Here is a tiny trained network, its code and every weight. The questions are about switching its units off for an input and a class, where a switched-off unit gives its printed mean instead of its output.

import numpy as np


def w(rows, s, z=0):
    codes = np.array(rows[::2]) - 128.0
    scale = np.full(codes.shape[1], s)
    scale[-1] = z or s
    return codes * scale


def norm(h):
    return h / np.sqrt((h * h).mean(-1, keepdims=True) + 1e-5)


def f(y):
    return y / 2 * (1 + np.tanh(0.7978845608 * (y + 0.044715 * y**3)))


def log_softmax(a):
    a = a - a.max(-1, keepdims=True)
    return a - np.log(np.exp(a).sum(-1, keepdims=True))


def net(x, mask):
    res = np.array(x, float).reshape(1, 7) / 4 @ E
    u = 0
    for l in range(4):
        y = f(norm(res) @ A[l][:, :-1].T + A[l][:, -1])
        res = res + np.where(mask[u : u + 7], y, B[l][:, -1]) @ B[l][:, :-1]
        u += 7
    return log_softmax(norm(res)[-1] @ U[:, :-1].T + U[:, -1])


A, B = {}, {}
E = w([
[113,142,146,161,56,180,104,196,171,105],'x0',
[175,21,142,216,128,68,172,146,197,52],'x1',
[165,65,128,123,124,112,176,138,123,103],'x2',
[11,133,194,120,121,32,164,166,125,133],'x3',
[130,98,45,70,143,149,59,105,200,65],'x4',
[138,137,93,141,95,64,105,71,165,208],'x5',
[252,81,196,110,82,143,30,109,104,175],'x6',
],0.0032)
A[0] = w([
[146,74,10,159,100,94,111,60,145,182,61],'0.n1',
[167,174,184,129,156,108,127,9,64,232,2],'0.n2',
[45,234,87,95,139,154,51,104,180,100,60],'0.n3',
[106,187,116,80,131,129,70,95,194,214,91],'0.n4',
[143,187,4,101,110,188,200,37,39,193,89],'0.n5',
[62,118,181,37,133,28,79,79,166,190,7],'0.n6',
[143,2,118,101,115,146,75,140,165,45,174],'0.n7',
],0.0037,0.002)
B[0] = w([
[140,163,180,115,127,185,142,13,125,19,169],'0.n1',
[169,169,160,92,207,155,108,145,203,86,194],'0.n2',
[90,65,20,73,254,104,126,153,196,100,171],'0.n3',
[96,132,40,99,30,137,86,52,130,92,170],'0.n4',
[131,138,65,191,128,156,68,164,109,25,203],'0.n5',
[119,137,133,195,127,195,55,183,146,91,172],'0.n6',
[156,148,237,122,203,161,132,158,155,105,252],'0.n7',
],0.0039,0.0023)
A[1] = w([
[177,47,125,123,157,57,234,73,100,227,98],'1.n1',
[156,246,129,113,192,99,140,54,67,187,140],'1.n2',
[18,167,147,151,141,138,252,191,94,68,88],'1.n3',
[36,189,98,62,86,111,86,135,152,216,86],'1.n4',
[212,53,185,163,168,119,142,114,101,76,123],'1.n5',
[107,87,63,138,66,79,250,115,77,156,4],'1.n6',
[205,146,103,62,39,172,52,78,103,133,118],'1.n7',
],0.004,0.0038)
B[1] = w([
[157,118,93,148,181,143,62,92,224,59,166],'1.n1',
[161,162,225,77,38,184,61,163,142,144,190],'1.n2',
[207,246,183,32,81,97,125,44,156,134,248],'1.n3',
[155,102,70,191,193,153,166,179,54,27,166],'1.n4',
[124,67,27,98,150,142,143,129,66,135,251],'1.n5',
[131,142,28,139,188,145,141,69,169,120,115],'1.n6',
[102,189,254,143,159,53,92,56,167,215,235],'1.n7',
],0.0044,0.0023)
A[2] = w([
[139,94,128,156,22,98,61,119,157,122,142],'2.n1',
[110,147,118,129,113,79,252,117,223,108,137],'2.n2',
[94,206,92,143,157,145,134,206,52,146,101],'2.n3',
[66,79,172,210,82,78,158,160,115,221,2],'2.n4',
[199,191,101,235,143,217,149,141,76,90,176],'2.n5',
[195,59,171,237,51,124,141,214,72,177,62],'2.n6',
[64,169,168,35,126,155,176,221,60,97,78],'2.n7',
],0.0042,0.0036)
B[2] = w([
[96,162,159,129,131,168,166,178,85,213,181],'2.n1',
[168,184,83,174,130,95,102,13,127,138,255],'2.n2',
[130,97,154,101,97,142,116,185,167,142,157],'2.n3',
[131,131,68,156,124,149,215,175,112,152,102],'2.n4',
[116,73,178,109,65,130,113,138,118,253,241],'2.n5',
[59,75,82,227,39,71,214,188,72,123,172],'2.n6',
[211,142,181,84,151,195,67,147,180,174,199],'2.n7',
],0.0051,0.0021)
A[3] = w([
[143,242,214,97,117,141,142,153,184,142,144],'3.n1',
[144,138,191,205,144,124,12,135,175,212,127],'3.n2',
[113,42,116,217,85,186,176,206,2,121,3],'3.n3',
[254,30,228,151,184,128,173,48,163,142,113],'3.n4',
[244,4,139,92,223,162,149,123,119,81,117],'3.n5',
[201,3,98,255,39,144,128,58,164,192,142],'3.n6',
[247,35,181,137,108,105,162,110,100,143,118],'3.n7',
],0.004,0.0031)
B[3] = w([
[166,151,232,120,36,136,57,110,80,204,235],'3.n1',
[161,174,144,50,34,163,89,124,99,164,234],'3.n2',
[130,143,164,213,73,58,210,128,61,188,158],'3.n3',
[8,117,39,37,155,172,118,192,138,80,253],'3.n4',
[55,53,35,105,205,176,84,254,180,82,216],'3.n5',
[102,107,137,87,131,230,115,191,84,193,240],'3.n6',
[32,91,87,122,183,143,175,134,139,132,206],'3.n7',
],0.005,0.0034)
U = w([
[226,216,254,63,39,170,52,106,121,205,240],'0',
[158,198,57,206,163,31,158,10,202,50,1],'1',
[60,43,37,53,226,215,69,222,177,60,200],'2',
[110,21,150,239,63,138,221,206,53,214,17],'3',
],0.0075,0.0022)

Each question gives the input, the list of numbers given to net, and the class t.
The units are the neurons (one row each of A and B). Each row of codes is followed by its name. A weight is (code - 128) times the scale printed after its matrix; where a second scale follows, it is the last column's (A, B and U).
mask holds one flag per neuron, layer by layer. A switched-off neuron (its flag False) gives its mean, the last column of its row in B, instead of its output. The means were averaged over made-up inputs and are rounded, as every weight is.
A unit's drop is (log p(t) with every unit on - log p(t) with that unit switched off) / (log p(t) with every unit on - log p(t) with every unit switched off).
The circuit of an input: a set's keep is (log p(t) with only the set's units on - log p(t) with every unit switched off) / (log p(t) with every unit on - log p(t) with every unit switched off). Starting from the 12 units with the biggest drops (on a tie, the unit counted first), units are removed one at a time, each time the one whose removal leaves the highest keep (on an exact tie, the one counted first), for as long as the keep stays at least 0.8.
circuit, biggest first: the units of the circuit, biggest drop first
unit that matters most: the unit with the biggest drop
top k neurons: the k neurons with the biggest drops, biggest first
k most important neurons of layer l: the k neurons of layer l with the biggest drops, biggest first
drop of u: that unit's drop, to one decimal
input [3,6,2,-4,-5,-7,4], class 3: top 2 neurons -> (2.n6; 3.n3)
input [8,2,0,-6,7,6,-1], class 0: unit that matters most -> 1.n7
input [-1,0,-8,6,4,-7,-1], class 0: top 2 neurons -> (1.n3; 2.n7)
input [-4,-6,8,4,3,-2,-8], class 0: top 3 neurons -> (1.n3; 2.n7; 1.n5)
input [-1,-4,-4,7,1,-6,-8], class 0: top 2 neurons -> (1.n3; 2.n7)
input [-7,7,-3,-1,5,-5,-7], class 1: 2 most important neurons of layer 1 -> (1.n3; 1.n4)
input [7,-3,-5,2,-2,7,-5], class 2: top 2 neurons -> (0.n3; 1.n4)
input [3,-5,8,-1,-6,-1,7], class 3: circuit, biggest first -> (2.n6; 1.n3)
input [8,5,-8,-1,-2,4,6], class 3: circuit, biggest first -> (2.n6; 1.n3)
input [1,6,0,6,-2,-4,-1], class 1: top 3 neurons -> (1.n2; 1.n3; 2.n2)
input [5,2,7,-8,-4,-3,-1], class 3: circuit, biggest first -> (2.n6; 3.n3)
input [-4,0,1,5,-1,3,-2], class 1: top 4 neurons -> (0.n7; 2.n2; 3.n6; 2.n5)
input [-6,-2,8,4,-8,-4,-8], class 0: top 2 neurons -> (1.n3; 3.n1)
input [-7,7,-7,-5,-8,-5,3], class 2: top neuron -> (1.n1)
input [8,-2,-6,6,7,-1,-8], class 1: 3 most important neurons of layer 1 -> (1.n3; 1.n5; 1.n2)
input [7,6,8,0,-4,6,-6], class 1: top 2 neurons -> (2.n2; 1.n3)
input [1,1,4,3,2,0,8], class 2: top 3 neurons -> (0.n7; 0.n5; 3.n4)
input [5,1,-2,-4,3,5,-5], class 1: drop of 0.n3 -> 0.3
input [-1,-1,7,3,-3,3,-8], class 1: drop of 1.n6 -> 0.1
input [-6,8,-5,-5,-6,6,7], class 2: drop of 1.n3 -> 0.0
input [6,2,3,4,-2,-4,-3], class 0: circuit, biggest first -> (1.n3)
